Below are the code and all the weights of a small trained network. Each question names an input and a class and asks about switching units off, where a switched-off unit gives its printed mean instead of its output.

import numpy as np


def w(rows, s, z=0):
    codes = np.array(rows[::2]) - 128.0
    scale = np.full(codes.shape[1], s)
    scale[-1] = z or s
    return codes * scale


def norm(h):
    return h / np.sqrt((h * h).mean(-1, keepdims=True) + 1e-5)


def f(y):
    return np.maximum(y, 0)


def log_softmax(a):
    a = a - a.max(-1, keepdims=True)
    return a - np.log(np.exp(a).sum(-1, keepdims=True))


def net(x, mask):
    res = np.array(x, float).reshape(1, 6) / 4 @ E
    u = 0
    for l in range(3):
        y = f(norm(res) @ A[l][:, :-1].T + A[l][:, -1])
        res = res + np.where(mask[u : u + 7], y, B[l][:, -1]) @ B[l][:, :-1]
        u += 7
    return log_softmax(norm(res)[-1] @ U[:, :-1].T + U[:, -1])


A, B = {}, {}
E = w([
[159,2,79,126,113,198],'x0',
[195,56,197,175,219,82],'x1',
[131,158,76,72,193,139],'x2',
[202,191,149,175,127,208],'x3',
[127,128,130,126,127,132],'x4',
[121,108,194,67,141,144],'x5',
],0.0059)
A[0] = w([
[145,171,108,83,210,211,98],'0.n0',
[138,123,222,10,122,172,139],'0.n1',
[67,146,128,105,127,131,123],'0.n2',
[120,108,184,184,30,134,70],'0.n3',
[163,137,64,92,148,85,162],'0.n4',
[96,146,122,115,92,201,18],'0.n5',
[108,144,80,88,218,161,4],'0.n6',
],0.012,0.0032)
B[0] = w([
[72,136,180,137,127,170,251],'0.n0',
[149,144,52,235,76,105,254],'0.n1',
[112,175,113,85,146,119,211],'0.n2',
[41,148,203,124,137,198,247],'0.n3',
[70,116,179,209,92,160,227],'0.n4',
[129,167,70,47,178,148,201],'0.n5',
[107,65,255,168,37,130,206],'0.n6',
],0.0075,0.0043)
A[1] = w([
[46,87,136,135,118,111,105],'1.n0',
[58,87,80,86,149,94,144],'1.n1',
[124,86,151,74,59,35,61],'1.n2',
[149,146,96,1,119,146,26],'1.n3',
[128,74,71,98,103,198,3],'1.n4',
[106,151,103,162,95,145,166],'1.n5',
[124,95,133,190,180,132,199],'1.n6',
],0.0089,0.0034)
B[1] = w([
[151,173,170,190,119,184,239],'1.n0',
[97,175,118,144,212,219,198],'1.n1',
[109,226,93,191,250,255,161],'1.n2',
[114,149,103,110,121,128,150],'1.n3',
[120,79,130,87,55,66,172],'1.n4',
[166,114,63,180,169,94,234],'1.n5',
[90,112,73,105,103,123,254],'1.n6',
],0.008,0.0049)
A[2] = w([
[114,49,77,71,74,152,175],'2.n0',
[95,61,120,83,113,193,71],'2.n1',
[145,98,51,203,134,152,238],'2.n2',
[144,243,135,98,165,77,107],'2.n3',
[193,53,198,179,237,87,188],'2.n4',
[255,179,150,124,120,207,141],'2.n5',
[36,159,147,132,72,108,253],'2.n6',
],0.0093,0.0018)
B[2] = w([
[105,66,176,120,194,15,176],'2.n0',
[137,213,241,136,145,81,187],'2.n1',
[143,214,95,143,122,80,247],'2.n2',
[102,3,160,130,141,36,195],'2.n3',
[87,167,47,4,57,183,207],'2.n4',
[67,166,127,117,229,128,166],'2.n5',
[236,12,135,81,105,164,254],'2.n6',
],0.0077,0.0071)
U = w([
[102,166,145,158,214,173,194],'0',
[99,98,206,139,85,191,95],'1',
[106,109,60,18,87,134,103],'2',
[136,83,189,132,151,30,122],'3',
[172,142,87,195,105,104,140],'4',
[115,122,135,138,137,131,205],'5',
[249,88,110,129,199,141,2],'6',
],0.013,0.0064)

Each question gives the input, the list of numbers given to net, and the class t.
The units are the neurons (one row each of A and B). Each row of codes is followed by its name. A weight is (code - 128) times the scale printed after its matrix; where a second scale follows, it is the last column's (A, B and U).
mask holds one flag per neuron, layer by layer. A switched-off neuron (its flag False) gives its mean, the last column of its row in B, instead of its output. The means were averaged over made-up inputs and are rounded, as every weight is.
A unit's drop is (log p(t) with every unit on - log p(t) with that unit switched off) / (log p(t) with every unit on - log p(t) with every unit switched off).
The circuit of an input: a set's keep is (log p(t) with only the set's units on - log p(t) with every unit switched off) / (log p(t) with every unit on - log p(t) with every unit switched off). Starting from the 12 units with the biggest drops (on a tie, the unit counted first), units are removed one at a time, each time the one whose removal leaves the highest keep (on an exact tie, the one counted first), for as long as the keep stays at least 0.8.
circuit, biggest first: the units of the circuit, biggest drop first
most important unit: the unit with the biggest drop
top k neurons: the k neurons with the biggest drops, biggest first
k most important neurons of layer l: the k neurons of layer l with the biggest drops, biggest first
input [1,6,6,4,2,-3], class 1: 2 most important neurons of layer 0 -> [0.n0, 0.n6]
input [6,6,3,3,0,-2], class 2: circuit, biggest first -> [2.n4]
input [-1,3,-4,-5,1,1], class 0: 3 most important neurons of layer 0 -> [0.n4, 0.n0, 0.n6]
input [-5,3,-6,-5,-1,-6], class 1: 4 most important neurons of layer 0 -> [0.n3, 0.n1, 0.n5, 0.n2]
input [-7,5,-7,3,7,-4], class 1: top 2 neurons -> [0.n3, 0.n1]
input [-6,5,4,-7,7,-5], class 0: 4 most important neurons of layer 1 -> [1.n2, 1.n1, 1.n0, 1.n4]
input [-6,5,1,4,6,-1], class 3: top 2 neurons -> [2.n3, 1.n5]
input [-8,8,-4,6,-6,-2], class 2: top 2 neurons -> [2.n4, 1.n0]
input [6,5,-2,0,2,0], class 3: top 2 neurons -> [2.n0, 1.n6]
input [-7,-7,-1,3,0,8], class 4: 2 most important neurons of layer 0 -> [0.n1, 0.n3]
input [2,-2,-2,8,-3,-6], class 0: 2 most important neurons of layer 0 -> [0.n1, 0.n3]
input [7,6,-1,4,-2,0], class 3: circuit, biggest first -> [2.n0, 1.n6, 1.n0]
input [-6,-1,-2,-6,5,3], class 0: 3 most important neurons of layer 1 -> [1.n2, 1.n1, 1.n4]
input [6,0,-3,-8,2,1], class 0: circuit, biggest first -> [1.n2, 1.n1]
input [4,-6,8,3,2,6], class 1: circuit, biggest first -> [0.n6]
input [6,-2,1,2,3,-1], class 3: circuit, biggest first -> [1.n4, 2.n0]
input [-3,-5,2,-7,0,-5], class 0: circuit, biggest first -> [1.n1, 2.n4]
input [0,-3,4,-7,-5,-6], class 0: top 3 neurons -> [1.n1, 0.n1, 1.n2]
input [-5,-7,-2,6,2,-5], class 2: 2 most important neurons of layer 0 -> [0.n5, 0.n1]
input [-7,1,-2,5,1,3], class 3: most important unit -> 2.n3
input [7,1,6,-4,3,-2], class 3: 3 most important neurons of layer 2 -> [2.n0, 2.n1, 2.n4]
input [-7,-6,1,4,0,-3], class 3: top 2 neurons -> [2.n3, 2.n4]
input [-8,-1,-3,0,-5,7], class 3: circuit, biggest first -> [2.n3, 0.n4]
input [6,7,7,-8,-2,-4], class 0: 2 most important neurons of layer 2 -> [2.n6, 2.n1]
input [-7,-3,8,2,7,7], class 1: top 2 neurons -> [0.n6, 0.n0]
input [2,5,7,5,1,8], class 4: 4 most important neurons of layer 1 -> [1.n6, 1.n1, 1.n0, 1.n2]
input [7,5,8,-4,-8,5], class 1: top neuron -> [0.n6]
input [8,8,0,-4,6,-7], class 2: 2 most important neurons of layer 2 -> [2.n4, 2.n3]
input [7,2,7,4,2,8], class 4: top 2 neurons -> [0.n1, 0.n3]
input [5,2,6,4,4,-1], class 1: top 2 neurons -> [0.n6, 0.n0]
